Each row, then roughly how far along a hidden order it lies, from 0 to 9
In the rows, 128 means zero.
116 139 137 133 128 129  95 127 128  74 138 159 102 114 108 125 123 113  94 114 185 123 141 119  97 124 132 123 139 123  99 118 140 149 -> 9
120 135 132 127 123 145 146 113 148 118 132 117 154 138  88 144 131  94 106 134 120 143 137 144 175 120 128 115 148 112 138 137 124 165 -> 4
109 112 124 146 130 115 168 119 132 142 133 135 127 135  78  78 133 132  90 143 138 121 140 123  93 123 134 129 128 112 122 123 142 118 -> 1
111 122 132 145 129 149 154 119 134  81 133 132  96 107  86 149 125 103  98 139 151 120 119 132  56 122 130 112 152 115 126 125 133 133 -> 4
116 132 128 121 126 126 108 131 143  82 132 121 110 131 114 131 127 124 114 134 145 123 141 114 154 120 138 133 113 102 116 119 120 175 -> 1
120 120 126 147 125 158 156 116 132  88 126 147 129 125  65 106 126  96  62 125  95 114 104 161  75 118 134 124 136 108 129 136 129  95 -> 4
134 134 132 131 118 161  81 117 149   1 135 177 128 137  72 100 123  92  93 119  97 123 129 153 114 114 135 133 132 129 124 140 132 128 -> 9
128 135 122 150 119 140 215 123 137  88 132 152 135 134  73  94 127 101  46 127 122 120 128 163 141 123 135 130 136  75 144 129 128  82 -> 3
138 130 123 125 118 148 187 128 154  57 130 139 115 131  94 141 126 106 106 139  99 130 128 137 172 121 131 127 133 101 160 137 114 141 -> 0
103 121 127 130 130 106 214 124 137 242 128 132 130 128 109 113 135 132  84 128 154 130 135 109 169 129 132 118 134 101 129 126 132 163 -> 0
119 119 122 141 122 103 174 124 140 131 135 157 133 139  75  74 134 145  64 137 147 118 147 128 133 123 141 134 131  99 122 122 136 117 -> 3
136 139 121 144 121 147 198 134 132  28 133 146 103 123  95 106 121 106  72 127 130 114 127 154 123 125 133 136 125  78 145 122 123  70 -> 1
114 121 124 133 129 109  93 125 133  98 132 109 141 151  96  71 133 142 115 137 133 123 155 124 122 119 139 144 104 113 102 116 133 126 -> 1
119 130 132 134 127 149 199 121 151  40 141 173  82 119 104 134 121  94 107 156 144 130 126 112 128 121 125 119 147 110 166 129 132 157 -> 1
125 131 128 127 130 141  92 135 130  30 130  76  84 113 111 165 124 115 151 132 144 125 141 123  93 122 132 127 118 117 105 114 117 144 -> 1
114 120 129 131 127 146 217 128 144 106 130 119  75 105  82 168 126  98 114 136 137 129 127 112 114 124 128 111 146 107 141 130 124 162 -> 0
131 122 129 142 122 146  85 116 134  92 128 134 150 123  77 130 130 118  80 125 118 118 117 164  66 120 136 119 145 130 106 133 128 114 -> 9
115 123 127 139 131 146 134 120 124 180 119 119 144 120 114 128 128 113  80 124 114 115  91 150  86 124 133 118 126 105 121 131 123 124 -> 3
119 113 127 135 127 155 180 115 148  75 130 136 110 128  73 126 127 102 126 152  90 129 121 127 104 117 128 119 136 125 154 140 128 148 -> 0
